[[ -1  -8  20 -17  22]
 [  7  28 -15 -23 -40]
 [ 57  -9  15  -5   8]
 [-26  11  -8 -11   2]
 [-11  -2  58 -49  15]
 [  2  13   8  -5 -77]
 [ 50   0  53 -47  16]]
|
[[  7  28 -15 -23 -40]
 [  2  13   8  -5 -77]
 [-26  11  -8 -11   2]
 [ 50   0  53 -47  16]
 [-11  -2  58 -49  15]
 [ -1  -8  20 -17  22]
 [ 57  -9  15  -5   8]]

[[-33  58  34  -3  47 -48  22  17  72 -53 -34 -43  -6 -12]
 [  1 -56 -19 -14 -59  54  -8 -11 -54  36  27  41  -9   1]
 [ 59 -48 -31  -3 -45  57 -52   8  96  35  26 -52  -9   7]
 [ 87 -51 -95  -5 -56  47 -86  -6 -61  49  92  28  -8  17]]
|
[[-33  58  34  -3  47 -48  22  17  72 -53 -34 -43  -6 -12]
 [ 59 -48 -31  -3 -45  57 -52   8  96  35  26 -52  -9   7]
 [ 87 -51 -95  -5 -56  47 -86  -6 -61  49  92  28  -8  17]
 [  1 -56 -19 -14 -59  54  -8 -11 -54  36  27  41  -9   1]]

[[-53 -57  83  27]
 [-74 -22   1  44]]
|
[[-74 -22   1  44]
 [-53 -57  83  27]]

[[-26  21   7]
 [-21  30 -82]
 [-48 -24  35]
 [ 17  54  16]
 [ 33  77  35]
 [-23  46  -8]
 [-17 -68   3]
 [-21 -69  55]]
|
[[ 33  77  35]
 [ 17  54  16]
 [-23  46  -8]
 [-21  30 -82]
 [-26  21   7]
 [-48 -24  35]
 [-17 -68   3]
 [-21 -69  55]]

[[-18  10  26  51  26  13   3   4]
 [  5 -16   5 -26  15   4 -10 -26]
 [ 16   9  47  47  29  20  13 -13]
 [-42 -23 -35  32  24  31  49 -22]
 [ 14  14  52  52  31  21  19 -14]
 [-32 -19  47  22   9  11   0  -2]
 [ 18  -8  40   5 -17  20  59 -14]
 [-77 -17 -29   6  -9  43  39 -37]
 [-56   7 -25  32 -21  68  56 -16]
 [-29 -10  52  24  11   5   5   0]
 [-78 -20 -31   2  -1  45  38 -38]
 [-62   5 -27  34 -17  66  55 -22]]
|
[[ 14  14  52  52  31  21  19 -14]
 [-18  10  26  51  26  13   3   4]
 [ 16   9  47  47  29  20  13 -13]
 [-56   7 -25  32 -21  68  56 -16]
 [-62   5 -27  34 -17  66  55 -22]
 [ 18  -8  40   5 -17  20  59 -14]
 [-29 -10  52  24  11   5   5   0]
 [  5 -16   5 -26  15   4 -10 -26]
 [-77 -17 -29   6  -9  43  39 -37]
 [-32 -19  47  22   9  11   0  -2]
 [-78 -20 -31   2  -1  45  38 -38]
 [-42 -23 -35  32  24  31  49 -22]]

[[-26 -13  -1 -15   6   1]
 [ 55 -35 -35  13 -85  24]
 [ 65 -19  51 -36 -96 -32]
 [-58 -17  -8  27  35   5]]
|
[[-26 -13  -1 -15   6   1]
 [-58 -17  -8  27  35   5]
 [ 65 -19  51 -36 -96 -32]
 [ 55 -35 -35  13 -85  24]]
---
[[  3 -53]
 [-31 -91]
 [-49 -83]
 [ -1  -9]
 [ -2  -2]
 [ 52 -12]
 [ 47 -10]
 [ -9  22]]
|
[[-31 -91]
 [-49 -83]
 [  3 -53]
 [ 52 -12]
 [ 47 -10]
 [ -1  -9]
 [ -2  -2]
 [ -9  22]]

[[ -9 -17 -70   2  50 -21]
 [-43 -40 -47 -12  36 -43]
 [-17 -21  65 -24 -15 -26]
 [-42 -65   0 -58  14 -80]
 [-34 -19  28 -11  -8 -27]
 [-45 -71 -39  -1  21 -90]
 [ 48  56  -1  20  -3  55]
 [-26 -13 -36  40  -5 -11]
 [ 35  30   7 -39  30  34]
 [ 20  20 -16  20 -19  38]]
|
[[-45 -71 -39  -1  21 -90]
 [-42 -65   0 -58  14 -80]
 [-43 -40 -47 -12  36 -43]
 [-17 -21  65 -24 -15 -26]
 [-34 -19  28 -11  -8 -27]
 [ -9 -17 -70   2  50 -21]
 [-26 -13 -36  40  -5 -11]
 [ 20  20 -16  20 -19  38]
 [ 35  30   7 -39  30  34]
 [ 48  56  -1  20  -3  55]]

[[-32  29  50 -36  61   5  35 -29 -44 -25 -44]
 [ 72 -66  50 -34  73 -72 -66  13  22  25 -67]
 [-60 -59 -25  37  45  73 -66   0  39 -71  63]]
|
[[ 72 -66  50 -34  73 -72 -66  13  22  25 -67]
 [-60 -59 -25  37  45  73 -66   0  39 -71  63]
 [-32  29  50 -36  61   5  35 -29 -44 -25 -44]]

[[ -3 -35 -48   2 -18 -20 -28]
 [ -2 -34 -47   3 -17 -19 -23]
 [ 19 -38 -56   8 -50 -42 -67]
 [-47   8  32   3   2  -9   4]
 [ 19 -39 -56  11 -37 -35 -50]
 [-37  15  37  -3 -55 -45 -73]
 [ -6 -22 -25   5 -11 -16 -11]
 [  0 -17 -20  10 -47 -40 -63]
 [-17   0  11   6 -58 -49 -80]]
|
[[ 19 -39 -56  11 -37 -35 -50]
 [ 19 -38 -56   8 -50 -42 -67]
 [ -3 -35 -48   2 -18 -20 -28]
 [ -2 -34 -47   3 -17 -19 -23]
 [ -6 -22 -25   5 -11 -16 -11]
 [  0 -17 -20  10 -47 -40 -63]
 [-17   0  11   6 -58 -49 -80]
 [-47   8  32   3   2  -9   4]
 [-37  15  37  -3 -55 -45 -73]]

[[-21 -76  63 -30 -25  -5  47   7]
 [-31 -47  19 -67 -17 -56  19  48]
 [-17 -11 -16  35 -25 -44 -19 -67]
 [-16 -64  57  -1 -26  13  39 -25]
 [-12 -25  12  51 -27   7   0 -83]
 [-21  28 -41  28 -11  56 -38 -54]
 [-32  37 -64 -36  -1  24 -49   9]]
|
[[-21 -76  63 -30 -25  -5  47   7]
 [-16 -64  57  -1 -26  13  39 -25]
 [-31 -47  19 -67 -17 -56  19  48]
 [-12 -25  12  51 -27   7   0 -83]
 [-17 -11 -16  35 -25 -44 -19 -67]
 [-21  28 -41  28 -11  56 -38 -54]
 [-32  37 -64 -36  -1  24 -49   9]]

[[ 28 -55 -15 -29  24]
 [ 32   0 -22  -8  22]
 [-67  44  -8  44 -59]
 [  9 -35 -10  32   6]
 [  0 -22 -15 -27   0]
 [-71  52 -17 -52 -61]]
|
[[ 28 -55 -15 -29  24]
 [  9 -35 -10  32   6]
 [  0 -22 -15 -27   0]
 [ 32   0 -22  -8  22]
 [-67  44  -8  44 -59]
 [-71  52 -17 -52 -61]]

[[-86  56]
 [-80  47]
 [-56 -28]
 [ 75 -61]
 [ 24  22]
 [-67 -26]]
|
[[ 75 -61]
 [-56 -28]
 [-67 -26]
 [ 24  22]
 [-80  47]
 [-86  56]]
